Each row has a class, written after it.
[-203 -417  121 -138  -70  408    0 -196  -48  245 -300  -78  161   56
 -206  100 -157  -51   -9  176  -31  143  -94  159   28 -466 -211 -352
  -51  271   78 -108  380  -42  343  -16  205 -122 -142]
j556
[  19   19 -188 -192  -38 -390  -42 -179  150 -145 -176  123  137 -233
  244    2 -118 -138   60 -131 -106  -76 -193  254 -122  128  126  345
  282   14 -184 -162  124 -325 -164  126  119 -207   72]
j616
[  35 -502   12 -102  247  591   25 -194  -84  264 -102  -30  239  191
 -275   26 -118  262   19  127 -294  287   54 -157   40 -423 -389   -4
 -144  199 -179   46  545  -11  257   69 -123   83   73]
j360
[  19   33  112  117  195  213  191 -228 -487 -255   66  -16  238  100
 -133    5 -298   52  -52  106  190   58  153 -237  125   21  524 -156
 -375  119  363  152  152  113 -147  360    6   94  -41]
j960
[ 106 -247   24 -278    1 -188  368 -282 -347  -83  120  -63   22   55
   45   39 -475  -22  198   -7  322  104   27  -90  167 -259  440  -13
   42  421   19    9  234  133 -381  230  110  -19   35]
j678
[-221 -340  193 -240  -32  554 -246  382 -128   56  -24 -250 -376   64
  184   37  -96  127  159   81  548  227  138  -22   60 -370  142  -94
  288  284  -32   -4 -234  560  -37  155  190 -177 -308]
j672
[  32 -400  -70 -115  -16  320    4   11  -32  279 -167 -112   97   42
 -123  109  105   45  156   10  178  303 -118 -114   20 -180 -145 -154
  -24  198   -2  130  247  141  214   63  -33 -190   56]
j487
[-275 -104  227 -256   52  581 -183  481  143  276  -66   68  -96   92
   19 -117   21  -68  272    1  634  164  125 -104  192 -287 -281 -170
    7    4  -18  -76 -267  480  105  118   82   31 -451]
j678
[-331  311  -37  287   -8   76  -16  292   43   -7 -161 -246  135  204
 -369   32  245   60  -90  -87  -64   13  -93  -38  256  148 -470 -289
 -175 -161  -45  -84 -195 -287  238 -203   44  157 -195]
j360
[-250   90   68  271 -147   78   93  320  -84  233 -243 -172  -42  225
 -291  -32  135 -217 -233   22  -76  -15 -231  268  162   45 -429 -432
 -326   80  -47 -234 -186  -25  373 -261  217   -9 -392]
j387
[ -59 -152  -70   14  281  191 -234 -299  312 -295  245  237  502  105
  -48 -123   32   20  -56  -50 -120 -191  438 -318   33   57   91  579
 -302 -625 -210 -116   72 -605   28  164 -367   94  275]
j360
[ 136 -132  229  -49  131  302   -1 -282 -486 -294  207 -134  -86   89
 -200   21 -419  201  154  161 -189  179  238 -438  211 -278  195  -89
 -159  285  254   89  285 -142 -136  556 -143   37  158]
j21
[-153  -55  242  -15 -108  683 -115  270  -92  103 -189   92   51   86
  320  -46  -42   25  -54  187  267 -125  158   36  -43 -158   -2 -181
 -131   94  240   -1 -136  212  191  212   71  -88 -342]
j387
[ -34 -211   76  -61  106  580  -26  -26 -197   86 -129 -161 -136  162
   65  -41  -51  367   -2  100 -107  243   34   16  -14 -323  -51  -34
   25  310  -35   31  213  326  -10  175   13 -144 -132]
j960
[  21   48  120 -121  -66  119  -43  104 -240   27 -313  139   51 -201
   97  -56 -144 -358   81   49  164 -213  -21  161  173 -171    4 -298
 -168  244  197 -226  -34  252  -49  146  174   41 -143]
j360
[-135  -66  -11   60  -38  420   27  108  -36   83 -203   65  132   68
  -58   46   40  -10  -14  176  112 -158  -14  114   88 -122 -185 -264
   74   -7  -76  -69 -208   63   85  124  -17   32 -191]
j556
[ 142 -272   60   21  387  238   46 -370 -221    9 -130 -193  165 -174
 -248  -45 -160  316 -175  120 -319  383 -174  -44  -93 -261   11 -146
   96  460   49  107  677  177  234   16  -40   95   89]
j283
[ -17   52 -101  -48  -99  216  -48  -26 -173   30 -224  -22   91  -76
  -99   13   16  119  -18   51  -57   18  -50   51   54 -131 -269 -271
   49  105   51   16    1  -61  113  199  -58 -110  109]
j790
[-182 -125   91  -16  351   69   29 -157  231 -178  103  124  448   86
   49 -103 -133 -195  -40  -16  -47  -89  211 -220  -25  107  266  307
 -274 -467  -58 -207  182 -328   62  -58  -93  267  -51]
j693
[  84 -334  -27   58  120  209   43 -177 -161  -36  -61 -209   45 -124
   -5  119   31  235  -27   11 -147  281  -15  -71  -58 -142   70  -56
  182  290 -126  114  485   55   29  -61  -62  -67  257]
j827
[  16 -122 -216 -140   62 -267  -26  -39  139 -140   17  -43 -111  -65
  432   61  -66  302   54  -80 -135  -42  -16   76 -332  150  294  631
  405  -44 -230  157  131   19 -410 -134   51 -103   73]
j827
[ -64 -145 -309 -199 -203   38  -35  102  163   16 -126  -92 -201   61
  275  135   67  195  113  -15  -17  -47 -119  189 -253  108   -8  404
  589   85 -345  105  -13  -78 -170  -16  -16 -305   17]
j487
[ 195 -414   60    7   73  433  -13 -170 -116   70   24 -124   30  -33
   35   53   67   -2   29   21  -19  212   56 -106  -24 -106   23  158
  252  232 -240   -1  292   74   57  218 -121 -275  221]
j556
[ -28 -136   12  -11  127  161  298 -329 -395  -76  225  -59   77  196
 -216   61 -353  140   -7   53 -119  150  118 -151  155 -174   88 -165
 -318  232  120  165  297  -58  -34  182  101  215   40]
j790
[  81 -129  109   -1  -96  193   20  119 -175  287 -250  204  126 -255
  215  -16  -43 -363  -80   15  191 -154  -51  146  -60  -35  -34 -400
   76  270  207  -71  -29  278   -9   41  197  -18 -252]
j283
[-351 -163  290 -221   42  511 -252  586  184  324   -3   11 -192  134
  149   -5   94 -232  269  -16  711  301   11   19  105 -133 -188 -163
   33   46   38 -112 -374  507  137  164  195 -112 -596]
j21
[-292  308   86  286  170  323  -76  228  -43  -20 -296 -427  110  -51
 -199  -71  116  288 -211  -97 -289  149 -154 -109  165  -75 -655 -365
  414  204   47  -56   55 -143  304 -172   88  165 -312]
j616
[  75 -425  132  -85  138  459 -209 -262 -170    2 -229 -149   44  -35
 -144   84  -77  331  -75  162  -87  413  -89   43   22 -426   11 -287
 -267  482  185  100  568   75  299  274  -29  -88  181]
j283
[ -51  -68   30   55  -68  466   41  464  -76  131 -247   42    5  -48
  -98  108   96  -89   96  255  462 -101  -82    3  105   45  -55 -249
  397  281 -146  -50 -228  371 -150  120  -89 -244 -251]
j672
[  33 -493  112   15  146  478 -191 -120   69    3  -17 -189  -36  -64
   68  126   67  253   35   73  -61  231   -6  -82 -111 -272  -16   31
  244  253 -106  116  332  125   85   48  -47 -134  114]
j693
[  33 -456   63   12  280  457  -79 -302  -30  -64  -37 -286   85   16
   55   61  -25  242 -178   42 -141  281  -91  -47 -211 -146  127  104
   70  283  -35   82  508   28  233   61  -88  -64   31]
j283
[  19 -360   53  -93  -27   27  199 -417 -392  -21  136  -53  -48  113
 -281  170 -235 -161   73   74  136  211   96  -46  196 -240  204 -200
  -53  306  -35  -12  220 -125 -205  236  130 -110  152]
j960
[  37   59  149 -154 -125  366  -32  179 -120   80  -77  -58 -146   91
  210  -98  -70   37  123  111  276  -99  111 -121   96 -301  -70 -163
   75  102  145  -53 -331  245   13  280  -22 -114 -293]
j960
[ -32 -216   48 -134  110  365  281  -49   89   79 -248   14  162  -59
 -142   24  -93 -149  -64  299  384  -51 -175  -16   40   15   66 -197
  -43   78  -42  -42   63  102   99   94  -74  117 -383]
j827
[ -56 -151   19 -125   70  453  178  -85  -76  213 -328   67  155 -170
 -314  -28 -100  -85 -106  334  154  -55 -180   53   82 -220 -384 -354
  127  253  -78 -132  108  129  212   37  -29  -21 -273]
j678
[-194  217   53   45  210  372   14  331  -22  -25 -364  -31   99 -112
 -139  -14   53  151  -53  139  272  114 -157 -114   86   91 -380 -331
  213  123    3    1  -95   95   99   52  -81   61 -395]
j487
[-210  431  170  319  118  112  110  203 -156 -203   -3 -242   19   81
  -70 -166   42   28 -154  -93   65 -176   44 -123  230  260  -80  -92
  -38  -63    8 -128 -245   15  -65  -47   78  222 -308]
j827
[ -44   99   11  -56  114  234  167   51 -128  229 -254  115  275 -167
 -219  -39    6 -247    3  -13  379  102 -146   48  212   53 -300 -501
 -215  198   54   -3   14  123  140  113   85  139 -184]
j672
[ 112  -94  240  -20  134  500 -149 -460  133 -203  289   20  342  241
  427 -202 -172 -127 -200   10 -169 -290  544 -289  -25 -137  336  500
 -376 -250  195 -147  140 -489  175  400  -98  -58   38]
j360
[-195  171   78   96  250  275 -134  -81  171 -244  223  -27  382  265
 -121 -217  -53   64  -73  -33 -159 -208  318 -366   59  168   94  424
 -350 -543   20 -120  -69 -422   82  145 -231  137  -38]
j360
[  62   -8  127   35  263  156  192 -263 -404 -146  126  205  353   33
 -328  -95 -279 -106   12   79  312   32  298 -360  391  -51  184 -171
 -463   84  190   41  107 -101 -143  475  -70  260   -5]
j790
[-215 -410  125 -336    7  657 -321  309   35  268 -256   61 -188  -91
  -93   15  -66   68  263  109  245  389   -1   -1   99 -465 -278 -203
  376  365   78  -26  237  481  139  203  121 -183 -173]
j487
[  26 -453  -40 -184 -100  293  -25 -370   -5  173 -135 -100   83   50
  -41   85   34 -111   52 -142 -111  259  -74  235    4 -409 -215 -111
 -302  108  -17   38  354  -51  316   70  134 -136  215]
j616
[-119 -310   79  -82   65  239 -248  117  165 -106  255   22  118  113
  269  -97 -144   23   45   33   74 -164  383 -294  -74 -161  264  492
  112 -177  -79 -102  -51 -129    6   48 -103 -154  -72]
j616
[-210 -179  223 -206   62  438 -238  443   31  185    2  -25 -193  -81
  124  -36   33  -21  126   67  746  310  -55   -2  126 -282   24 -269
   47  291  322   54 -268  767  176  156  202  -73 -414]
j387
[-186  -49 -215 -143  240  166 -137 -215  304 -226  -19  276  574  -74
 -152 -152  -95 -162  -35  -44 -192 -275  163   -8   27  231  110  515
 -334 -478  -65 -126  206 -358  -86  116 -235  131  207]
j556
[-289 -275  177 -155 -114  511 -195  571   25  218  -87  -94 -197   67
 -103   50   84 -108  247  120  675  220   68  -72  147 -272  -89 -320
   -5   98   30  -19 -331  458  179   43   79 -199 -418]
j556
[  87  -86 -100 -126  -84 -262   77  157   27    5  165   33 -232  -98
  536   38  -28   62   97  -30  304  -56   47  -39 -184   65  208  269
  377  137 -167   80 -249  127 -263  -74   72 -255 -126]
j556
[ -24 -343   63   40   17  307  210  158 -281  177   32   85  169   37
 -379   58 -117  -87   18  276  575  139  287 -398  353 -197 -157 -354
   37  307 -128   52  -51 -150   -3  197 -127 -110 -213]
j678
[-120 -185    2  -63  245  149  -17 -132  -37  194 -115 -207   38  -88
 -245   34   24   71  -63 -115  -63  503 -369  263  -96 -140 -269 -293
 -266  229  100  115  253  350  248 -105  174  -25  -92]
j556
[-205  168   49  229  -42  325  149  283  -37   48 -175 -344   11  209
 -178   52   75  215 -176  110 -138   53 -181   -1  155   60 -235 -249
  302  246  -56 -132  -20  -28  126  -52   46   31 -306]
j693
[-191    1  -29  172  -16 -141 -159  100  -85  -77  -47 -230 -204   71
 -129   73  117   42  -80 -177 -280  194  -68  129   98 -103 -316 -153
  150  -38  -96 -124  -67 -117  118 -173  123   69    9]
j960
[ -96   -3  256   70 -150  612   92  266 -115  171 -191  139  189  222
 -153  -77    8 -172  113  344  486 -214  161  -86  274 -145  -42 -248
 -288  -75   12 -164 -355   81  175  393  -37 -156 -411]
j678
[-302 -303 -106  -19   10  -33 -117  400   26  173  132  139  -57  202
 -197  213  168 -246  266  -90  302  242  116  -36   49  -81 -250  -48
  -46 -340 -211   24 -226  114  117 -227   59   29  -11]
j790
[  55 -236  153  -95   43  376  246 -404 -397  -21  -39 -123  255  333
 -402   14 -459  -11 -114  296  130  101  188 -308  208 -243  423 -227
 -484  312  388   86  419 -176   80  407   19  -30  -56]
j487
[ -91 -454   68   49  135  553 -197 -109 -231   47 -197 -328   33  125
 -140  137  -21  326  -43   53 -223  406 -102  115  -43 -383 -134 -137
 -115  410  -13   69  527  197  306   64   17 -168   97]
j21
[-375 -236  212 -224  -31  566 -259  582   16  273   39  -80 -370  135
  321   -5   58   42  240   54  645  343   22   79   66 -225   67 -181
   76  238  159  -14 -295  767  139  162  279 -176 -460]
j21
[   0  357  -64  -12  171 -207   44  148   22 -196   44  -71 -126 -120
  505  -38  -97  242  -60 -149  -34  -10  -98   22 -255  423  182  318
  405  153 -189   55    6  -26 -272  -58   61   13 -128]
j672
[-275 -249  116 -128   59  427  -51  469  154  339  -75  138   17  134
   32   60  181 -228  191  -34  805  262  130  -87   80 -176 -252 -220
  129  -47 -142  -11 -234  335  192  -90   94    3 -485]
j360
[ 115   83 -127 -141  161   11   45 -210   51 -299  -37 -208 -124  -23
  434  -19 -165  481 -172   45 -227   24  -40 -100 -314   64  339  512
  660  140 -110   73  174  -76 -298   76  -61  -98  -68]
j387
[-341 -270   39  -30  305  529  -96  -90  -34   93  100 -237  -51  174
  -70   83    3  314   28 -103  -83  523 -136   95  -94 -156 -253 -125
  -30  165 -155   86  298  154  237   34  142   38  -63]
j827
[ -36 -164   -9   71  287  231   -8 -421   -3 -170  -55 -111  244    1
 -142   99  -53  175  -67 -119 -383  252 -171   87  -55  -63  -76    5
 -170   51  -57   16  510 -170  151   74  -26  162  161]
j556
[ 129 -118 -107 -156  -88   -3  230 -212 -430   29 -151  -28  161  -36
 -433   44 -284 -139  105   41  -52  134  -38   24  218  -49  113 -134
 -137  382   -1   57  303 -122 -278  342   21 -126  209]
j616
[-489 -259  131 -133    8  446 -206  528  -33  181  129 -123 -298  228
    2   72   34    5  378  -55  565  304   -7   34  181 -232  -76 -179
  123  130 -100  -73 -351  559   25   89  277  -93 -377]
j556
[  24   88  -67 -139  302 -304 -226 -271  129 -441  187   12  272 -238
  -36 -222 -173   53   83 -129 -271 -149  161 -283   56   63  350  456
 -153 -335  -17 -171  201 -258 -129   55 -230  181  387]
j790
[-243  -14  -31  -28  270   24 -125 -226  210 -144   25   -7  488   51
 -351 -136 -143  -35    0  -56 -301  -47   59 -206  119   55  -35  240
 -242 -357  -20 -188  299 -475  154   41  -88  165   91]
j790
[  -3 -407   55   11  345  201  -65 -386 -122   22  -18  -17  159 -175
 -113   19  -75  -40  -60  -89 -137  345  -78  100  -28 -209 -108 -126
 -139  195 -107   14  458   40  230   49  144  136  130]
j693
[-277  258   22  222  -65 -103  -21  523  -18   38 -237 -371 -104 -103
  -90  -24  206  122  -42  -99   85   46 -200   31  171   50 -300 -420
  257  122    5  -63 -270  175   92 -389  120  105 -347]
j960
[  58 -171  -13  -39 -240  235   55   22 -137  177 -257   46   98  -34
  -21   15   36 -207  -14  126  196 -175   -2   83  138 -179  -76 -311
  -96  123   20 -130 -121   -1  156  143   28  -80 -108]
j360
[ -23 -206  146  151  444  265  125 -374  -52 -240  189  -40  158    7
  283  146 -111  172  -53  -93 -162  152  -26  -11 -218    1  213  122
  -56   88  -84  174  458   94  -28 -127  104  307   39]
j387
[-171  242  104  266 -121  359   25  179 -155  180 -267 -237  145  314
 -227 -111  106  135 -182  -73 -471  -11   32   71  232  -44 -554 -201
 -251  -80  -83 -193   -1 -267  359  -23  125  167 -179]
j360
[ -47    2  125  -23  195   96  100 -186 -338  -51  134 -140  155  231
 -257  -43 -351   67  -82  105  137  251   93 -210  143  -87  361 -232
 -576  202  462  156  196  -13   82  340   73  117  -97]
j827
[ -30 -207 -371 -288 -357  157   52  236  299  112  -51 -172 -341   -2
  390  128  125  155   63  124  218  -97 -125  228 -288   34   -6  375
  899  120 -501   60 -305   41 -127  -36  -50 -532 -154]
j678
[-127 -190 -139  102 -144  -97  257 -171  -94  207 -198 -253   80  134
 -352   41  -10 -129 -122  -13 -298   44 -252  244   26 -111 -154 -104
   79   77 -151 -158  252  -86  263 -293  211  -29 -114]
j678
[  -3 -188   33 -188  298  407  -47 -248   18 -260   44   51  413  265
 -111  -84 -286   85   92  175   87  -57  324 -419   57 -122  322  535
 -139 -305  -38  -41  200 -230 -116  421 -295  -99   81]
j960
[  27 -119 -175 -323  -98  -40  -63 -109  117   10 -134   73    5 -176
  404   -9 -137  -33  -40 -100  155   26 -108  277 -228   83  205  298
  315  298  -23   30  163  -34 -195  203  167 -342  -84]
j283
[-414 -414  -61  -71 -101  316  -80  659  150  348   54   39 -111  213
 -165  192  265 -144  409 -107  504  344  -59   51  106 -126 -315 -101
  323 -138 -304   18 -283  463   69 -185   91  -86 -193]
j387
[ -76  -74  107   38   30  338   40    4  -72   67 -250  140  454  146
 -328  -32  -42 -141   35  182   61 -125  118 -184  247 -183 -349 -239
 -352 -247  -94 -237  -64 -408  273  239 -173   90  -87]
j693
[-221    6  -78    5  401  -11   -5 -384  361  -70  107  113  625  -83
 -104 -255  -66   32 -193 -199 -245  -48   22 -117  -63  201  130  288
 -382 -425  111 -109  327 -310  132 -125  -72  328  -64]
j672
[-246  -24  -66   71  108  106   46  106 -380  -74  206 -171  -62  217
 -502  150  -97  -85  103    3  192  273  -25   12  220   18   89 -294
 -261  167  107  136 -142  237 -138  128  123  -33   28]
j487
[-275   59   52  200  -91   54   18  233  -68   -3   88 -241 -205   56
 -154   72  168  -28 -101  -54  203   84  -67   19  151  -16 -260 -316
  493   67 -161 -163 -407   33   26 -138  189  -78 -282]
j283
[  11  -21  -96 -151   63  242   -3  115  157   46 -156   57   12   29
  323   27  -31   67   14   10  105   17 -106   67 -228  167   34  334
  371  195 -164   52  104    1 -143  166  -34 -226 -226]
j616
[ -33  -70  -57  -73 -123  140  145    7 -124   82 -232   89  -25 -120
 -133   69    6 -172   29   60  236  -59 -200  167  162  -60 -229 -433
   14  183   18  -40  -83  132    4   92    9   76  -96]
j960
[  11  -81 -171  -48  262 -193   66  -17   44  -95   41  272  344 -207
  -30 -241  -59 -145   43  -13  -97 -231   17 -112  -23  130  215  466
 -102 -431  -88 -189  -66  233 -188 -102 -128  103   33]
j387
[-432  331 -113  271  -69 -266   92  505  -83   64  -54  -79  -81  137
 -362   91  224 -123  101 -236 -143  110 -281  211  256  215 -532 -273
  104 -142 -228 -237 -329   25    6 -333  229  154 -175]
j616
[-396 -503  262 -152   20  421 -313  553   95  228   48   26 -341   60
  159  211  116 -140  351  -20  818  395   33   26   55 -357  -37 -302
  213   92  -16  -26 -305  621  124  -28  285  -55 -440]
j672
[ 121 -171 -462 -180  -28 -411  253  130  149   49  -47  120   80 -215
   -6   63   85   49  115    5  332  -12 -205  -35 -109   93  -37  376
  745    3 -424   51 -145  128 -235 -180 -140 -202 -100]
j283
